Here is a tiny trained network, its code and every weight. The questions are about switching its units off for an input and a target symbol, where a switched-off unit gives its printed mean instead of its output.

import numpy as np


def w(rows, s, z=0):
    codes = np.array(rows[::2]) - 128.0
    scale = np.full(codes.shape[1], s)
    scale[-1] = z or s
    return codes * scale


def norm(h):
    return h / np.sqrt((h * h).mean(-1, keepdims=True) + 1e-5)


def f(y):
    return y / 2 * (1 + np.tanh(0.7978845608 * (y + 0.044715 * y**3)))


def softmax(a):
    e = np.exp(a - a.max(-1, keepdims=True))
    return e / e.sum(-1, keepdims=True)


def log_softmax(a):
    a = a - a.max(-1, keepdims=True)
    return a - np.log(np.exp(a).sum(-1, keepdims=True))


def net(x, mask):
    ids = ['αδεζηλμξσψω'.index(c) for c in x.split()]
    T = len(ids)
    res = E[ids] + P[:T]
    u = 0
    for l in range(2):
        r = norm(res)
        for j in range(2):
            rows = slice(2 * j, 2 * j + 2)
            q, k, v = (r @ M[l][rows].T for M in (Q, K, V))
            z = softmax(np.where(np.tri(T) > 0, q @ k.T / 2**0.5, -1e9)) @ v
            o = O[l][rows]
            res = res + np.where(mask[u + j], z, o[:, -1]) @ o[:, :-1]
        u += 2
        y = f(norm(res) @ A[l][:, :-1].T + A[l][:, -1])
        res = res + np.where(mask[u : u + 4], y, B[l][:, -1]) @ B[l][:, :-1]
        u += 4
    return log_softmax(norm(res)[-1] @ U[:, :-1].T + U[:, -1])


Q, K, V, O, A, B = {}, {}, {}, {}, {}, {}
E = w([
[103,5,136,179,112],'α',
[84,89,171,122,101],'δ',
[104,153,195,125,83],'ε',
[143,163,227,149,149],'ζ',
[65,116,246,150,164],'η',
[118,155,166,153,101],'λ',
[137,168,21,24,105],'μ',
[90,125,149,179,102],'ξ',
[138,117,167,46,176],'σ',
[191,196,139,197,143],'ψ',
[159,121,122,163,215],'ω',
],0.019)
P = w([
[140,114,54,100,110],'0',
[254,98,237,133,110],'1',
[236,88,235,151,128],'2',
[240,138,198,114,144],'3',
[200,166,192,102,142],'4',
[177,140,150,88,159],'5',
[101,128,150,119,150],'6',
[95,143,133,106,174],'7',
[88,168,153,83,173],'8',
[105,60,121,143,118],'9',
],0.0088)
Q[0] = w([
[97,109,136,81,81],'L0H1',
[112,152,3,116,100],'L0H1',
[137,155,36,108,111],'L0H2',
[47,142,153,130,126],'L0H2',
],0.019)
K[0] = w([
[58,175,71,56,91],'L0H1',
[164,1,120,84,7],'L0H1',
[191,89,155,148,18],'L0H2',
[24,142,129,59,127],'L0H2',
],0.013)
V[0] = w([
[88,22,55,58,107],'L0H1',
[166,175,59,248,230],'L0H1',
[4,93,57,115,80],'L0H2',
[170,108,164,22,194],'L0H2',
],0.016)
O[0] = w([
[254,107,117,99,168,1],'L0H1',
[121,229,125,227,217,69],'L0H1',
[187,4,97,156,133,58],'L0H2',
[132,105,188,33,182,213],'L0H2',
],0.012,0.017)
A[0] = w([
[2,26,167,222,181,118],'L0N1',
[198,57,219,114,161,203],'L0N2',
[177,99,40,32,179,255],'L0N3',
[109,144,103,107,29,150],'L0N4',
],0.016,0.0041)
B[0] = w([
[94,250,138,135,105,255],'L0N1',
[128,222,155,146,134,220],'L0N2',
[93,209,164,154,138,200],'L0N3',
[77,97,204,211,166,252],'L0N4',
],0.013,0.0082)
Q[1] = w([
[84,212,252,28,12],'L1H1',
[155,187,111,148,98],'L1H1',
[154,36,23,132,160],'L1H2',
[128,125,58,176,133],'L1H2',
],0.015)
K[1] = w([
[137,54,20,102,244],'L1H1',
[129,44,143,148,149],'L1H1',
[76,195,252,148,206],'L1H2',
[168,169,174,98,116],'L1H2',
],0.015)
V[1] = w([
[28,141,173,186,48],'L1H1',
[218,138,97,250,81],'L1H1',
[106,233,153,187,34],'L1H2',
[167,238,158,85,191],'L1H2',
],0.018)
O[1] = w([
[64,226,75,84,88,194],'L1H1',
[93,69,75,211,218,11],'L1H1',
[142,154,234,252,97,175],'L1H2',
[88,199,250,121,198,29],'L1H2',
],0.013,0.012)
A[1] = w([
[117,84,97,174,198,124],'L1N1',
[138,213,115,150,184,182],'L1N2',
[177,198,2,65,70,5],'L1N3',
[65,151,71,191,131,155],'L1N4',
],0.029,0.0019)
B[1] = w([
[47,200,82,56,148,161],'L1N1',
[174,2,147,190,196,187],'L1N2',
[31,67,219,177,206,251],'L1N3',
[212,107,63,104,35,210],'L1N4',
],0.023,0.017)
U = w([
[86,179,39,119,215,154],'α',
[186,13,99,71,131,79],'δ',
[55,31,168,151,74,116],'ε',
[71,255,122,173,118,21],'ζ',
[127,169,136,148,109,15],'η',
[150,178,98,158,36,192],'λ',
[153,89,164,157,183,66],'μ',
[151,143,71,136,104,188],'ξ',
[131,177,167,33,174,252],'σ',
[107,193,106,243,156,137],'ψ',
[159,98,128,207,210,131],'ω',
],0.0088,0.0036)

Each question gives the input, a string of symbols that net reads in full, and the target symbol t.
The units are the heads (2 rows each of Q, K, V and O) and the neurons (one row each of A and B). Each row of codes is followed by its name. A weight is (code - 128) times the scale printed after its matrix; where a second scale follows, it is the last column's (O, A, B and U).
mask holds one flag per unit, layer by layer, with each layer's heads first. A switched-off unit (its flag False) gives its mean, the last column of its rows in O or B, instead of its output. The means were averaged over made-up inputs and are rounded, as every weight is.
A unit's drop is (log p(t) with every unit on - log p(t) with that unit switched off) / (log p(t) with every unit on - log p(t) with every unit switched off).
The circuit of an input: a set's keep is (log p(t) with only the set's units on - log p(t) with every unit switched off) / (log p(t) with every unit on - log p(t) with every unit switched off). Starting from all 12 units, units are removed one at a time, each time the one whose removal leaves the highest keep (on an exact tie, the one counted first), for as long as the keep stays at least 0.8.
units of the circuit, in order: the units of the circuit, biggest drop first
unit that matters most: the unit with the biggest drop
k most important neurons: the k neurons with the biggest drops, biggest first
k most important neurons of layer l: the k neurons of layer l with the biggest drops, biggest first
heads that matter: for each layer, one digit per head in row order, 1 if its drop is at least 0.15 and else 0, layers parted by /
input α σ σ ζ, target α: unit that matters most	L0H1
input σ ε ε λ ε ε μ, target σ: units of the circuit, in order	[L0H1, L1H2]
input α ε ε σ σ λ ε, target α: heads that matter	11 / 10
input σ ε ε α ψ λ, target σ: heads that matter	01 / 11
input λ δ α λ δ η, target λ: 2 most important neurons	[L1N3, L1N4]
input δ ε δ μ ε ε μ ε, target δ: units of the circuit, in order	[L0H1, L0H2, L1H2]
input σ ζ ε λ α λ, target σ: units of the circuit, in order	[L0H2, L1N3]
input λ σ ε ξ ζ ξ ψ, target λ: heads that matter	01 / 01
input α ε λ ω, target α: units of the circuit, in order	[L0H1, L0H2, L1H2]
input ω σ σ, target ω: heads that matter	10 / 00
input λ μ η α ε α ε ε, target λ: heads that matter	01 / 10
input δ ζ λ ε ε ε ε σ α, target δ: 2 most important neurons of layer 1	[L1N3, L1N1]
input ε σ σ δ ε ψ ψ, target ψ: 2 most important neurons	[L1N2, L1N3]
input ω ε σ δ σ δ, target ω: units of the circuit, in order	[L0H1, L1N2]
input λ δ α, target λ: unit that matters most	L0H2
input δ ξ ε δ ψ σ, target δ: 2 most important neurons	[L1N2, L1N4]
input α ε α ε α σ η α ξ, target α: units of the circuit, in order	[L1H1, L0H1, L0H2, L1N1]
input α δ ε ε δ μ ε σ ε η, target σ: heads that matter	11 / 00
input λ ω ζ δ λ, target λ: 3 most important neurons	[L1N3, L1N4, L0N2]
input ψ α ζ, target ψ: units of the circuit, in order	[L0H1]
input δ ζ α ε σ ε σ δ, target δ: heads that matter	11 / 11
input σ ε ε η α σ μ μ, target σ: heads that matter	11 / 11
input α σ ε α ε σ ε ζ, target α: heads that matter	11 / 10
input σ ζ μ ε ε δ, target σ: heads that matter	01 / 00
input λ δ ξ, target λ: heads that matter	01 / 00
